Below are the code and all the weights of a small trained network. Each question names an input and a class and asks about switching units off, where a switched-off unit gives its printed mean instead of its output.

import numpy as np


def w(rows, s, z=0):
    codes = np.array(rows[::2]) - 128.0
    scale = np.full(codes.shape[1], s)
    scale[-1] = z or s
    return codes * scale


def norm(h):
    return h / np.sqrt((h * h).mean(-1, keepdims=True) + 1e-5)


def f(y):
    return y / 2 * (1 + np.tanh(0.7978845608 * (y + 0.044715 * y**3)))


def log_softmax(a):
    a = a - a.max(-1, keepdims=True)
    return a - np.log(np.exp(a).sum(-1, keepdims=True))


def net(x, mask):
    res = np.array(x, float).reshape(1, 5) / 4 @ E
    u = 0
    for l in range(3):
        y = f(norm(res) @ A[l][:, :-1].T + A[l][:, -1])
        res = res + np.where(mask[u : u + 11], y, B[l][:, -1]) @ B[l][:, :-1]
        u += 11
    return log_softmax(norm(res)[-1] @ U[:, :-1].T + U[:, -1])


A, B = {}, {}
E = w([
[2,208,103],'x0',
[211,78,25],'x1',
[195,241,79],'x2',
[66,126,146],'x3',
[115,95,126],'x4',
],0.0018)
A[0] = w([
[212,168,64,141],'L0N0',
[210,158,56,114],'L0N1',
[57,61,169,39],'L0N2',
[215,3,151,49],'L0N3',
[21,53,125,107],'L0N4',
[216,118,39,70],'L0N5',
[235,113,33,2],'L0N6',
[139,117,68,8],'L0N7',
[190,155,112,15],'L0N8',
[146,121,53,28],'L0N9',
[166,148,15,77],'L0N10',
],0.0052,0.00065)
B[0] = w([
[104,254,34,226],'L0N0',
[127,226,79,221],'L0N1',
[114,125,49,200],'L0N2',
[237,98,251,254],'L0N3',
[130,125,17,230],'L0N4',
[132,202,134,230],'L0N5',
[133,205,150,252],'L0N6',
[68,148,144,120],'L0N7',
[40,220,74,140],'L0N8',
[98,183,130,138],'L0N9',
[86,185,63,208],'L0N10',
],0.0032,0.0015)
A[1] = w([
[115,185,10,130],'L1N0',
[133,29,205,111],'L1N1',
[205,90,46,122],'L1N2',
[101,146,152,71],'L1N3',
[30,2,174,160],'L1N4',
[166,98,130,70],'L1N5',
[204,117,159,109],'L1N6',
[128,101,123,126],'L1N7',
[108,189,155,48],'L1N8',
[163,92,114,2],'L1N9',
[43,159,113,126],'L1N10',
],0.0041,0.0009)
B[1] = w([
[120,85,82,211],'L1N0',
[70,146,116,188],'L1N1',
[79,193,165,131],'L1N2',
[149,117,158,123],'L1N3',
[96,255,28,248],'L1N4',
[96,120,168,113],'L1N5',
[96,163,153,143],'L1N6',
[126,157,112,125],'L1N7',
[150,73,131,139],'L1N8',
[110,127,135,96],'L1N9',
[203,102,134,175],'L1N10',
],0.0035,0.0017)
A[2] = w([
[136,177,203,149],'L2N0',
[161,143,45,138],'L2N1',
[239,165,117,157],'L2N2',
[139,255,95,135],'L2N3',
[243,128,126,1],'L2N4',
[148,7,149,166],'L2N5',
[211,174,116,109],'L2N6',
[118,150,203,97],'L2N7',
[149,123,119,147],'L2N8',
[138,165,196,113],'L2N9',
[152,144,134,83],'L2N10',
],0.007,0.0022)
B[2] = w([
[121,18,193,165],'L2N0',
[58,10,87,175],'L2N1',
[3,221,98,186],'L2N2',
[85,12,148,255],'L2N3',
[110,230,210,136],'L2N4',
[38,98,226,141],'L2N5',
[16,176,82,167],'L2N6',
[109,67,96,138],'L2N7',
[104,95,141,131],'L2N8',
[127,57,126,148],'L2N9',
[144,110,99,124],'L2N10',
],0.003,0.0044)
U = w([
[231,131,128,17],'0',
[153,220,224,94],'1',
[239,144,123,2],'2',
[122,45,54,129],'3',
[60,231,44,202],'4',
[140,35,254,168],'5',
],0.0095,0.0069)

Each question gives the input, the list of numbers given to net, and the class t.
The units are the neurons (one row each of A and B). Each row of codes is followed by its name. A weight is (code - 128) times the scale printed after its matrix; where a second scale follows, it is the last column's (A, B and U).
mask holds one flag per neuron, layer by layer. A switched-off neuron (its flag False) gives its mean, the last column of its row in B, instead of its output. The means were averaged over made-up inputs and are rounded, as every weight is.
A unit's drop is (log p(t) with every unit on - log p(t) with that unit switched off) / (log p(t) with every unit on - log p(t) with every unit switched off).
The circuit of an input: a set's keep is (log p(t) with only the set's units on - log p(t) with every unit switched off) / (log p(t) with every unit on - log p(t) with every unit switched off). Starting from the 12 units with the biggest drops (on a tie, the unit counted first), units are removed one at a time, each time the one whose removal leaves the highest keep (on an exact tie, the one counted first), for as long as the keep stays at least 0.8.
units of the circuit, in order: the units of the circuit, biggest drop first
unit that matters most: the unit with the biggest drop
k most important neurons: the k neurons with the biggest drops, biggest first
top k neurons in layer l: the k neurons of layer l with the biggest drops, biggest first
drop of u: that unit's drop, to one decimal
input [8,2,6,-4,8], class 3: units of the circuit, in order : (L2N3 L1N4)
input [8,-4,2,-6,5], class 3: 2 most important neurons : (L0N3 L2N2)
input [-4,6,-2,0,-8], class 4: unit that matters most : L2N2
input [-2,2,-4,-6,4], class 1: units of the circuit, in order : (L0N3 L2N3 L2N4)
input [-7,0,-1,-8,4], class 1: units of the circuit, in order : (L0N3 L2N2 L2N4)
input [-5,-8,-1,7,4], class 4: units of the circuit, in order : (L1N4 L0N2 L0N6)
input [-4,5,-3,-3,-6], class 1: 2 most important neurons : (L0N3 L1N4)
input [-2,5,-3,-3,-4], class 1: units of the circuit, in order : (L0N3 L2N4)
input [-5,1,3,-8,5], class 4: top 2 neurons in layer 2 : (L2N2 L2N6)
input [-5,-7,7,2,-3], class 5: top 2 neurons in layer 2 : (L2N0 L2N9)
input [1,-7,8,-2,-7], class 5: units of the circuit, in order : (L2N3 L1N4 L2N0)
input [-8,-2,4,-1,0], class 4: 3 most important neurons : (L2N2 L2N6 L0N0)
input [-7,7,1,-1,-8], class 4: units of the circuit, in order : (L2N2 L2N6)
input [-4,4,-6,-3,-3], class 5: units of the circuit, in order : (L0N3)
input [8,-5,8,5,-4], class 5: 2 most important neurons : (L1N4 L2N3)
input [-4,6,-4,-4,3], class 1: 2 most important neurons : (L0N3 L1N4)
input [6,4,2,5,3], class 3: 2 most important neurons : (L2N2 L2N1)
input [-5,-2,0,-6,-3], class 1: 2 most important neurons : (L0N3 L2N2)
input [-7,-7,4,-2,-2], class 5: top 3 neurons in layer 2 : (L2N0 L2N9 L2N7)
input [-7,2,4,-6,3], class 4: units of the circuit, in order : (L2N2)
input [1,-8,2,5,0], class 5: 2 most important neurons : (L2N2 L2N6)
input [-2,8,-1,7,0], class 4: 2 most important neurons : (L0N3 L2N2)
input [-8,-3,4,-8,2], class 1: 3 most important neurons : (L0N3 L1N4 L0N4)
input [-4,-3,2,-7,8], class 1: 2 most important neurons : (L0N3 L2N2)
input [-4,0,0,2,3], class 5: drop of L0N3 : -0.1
input [-6,1,-2,-5,8], class 1: drop of L0N3 : -0.1
input [-4,3,-3,-7,4], class 1: drop of L0N3 : 0.4
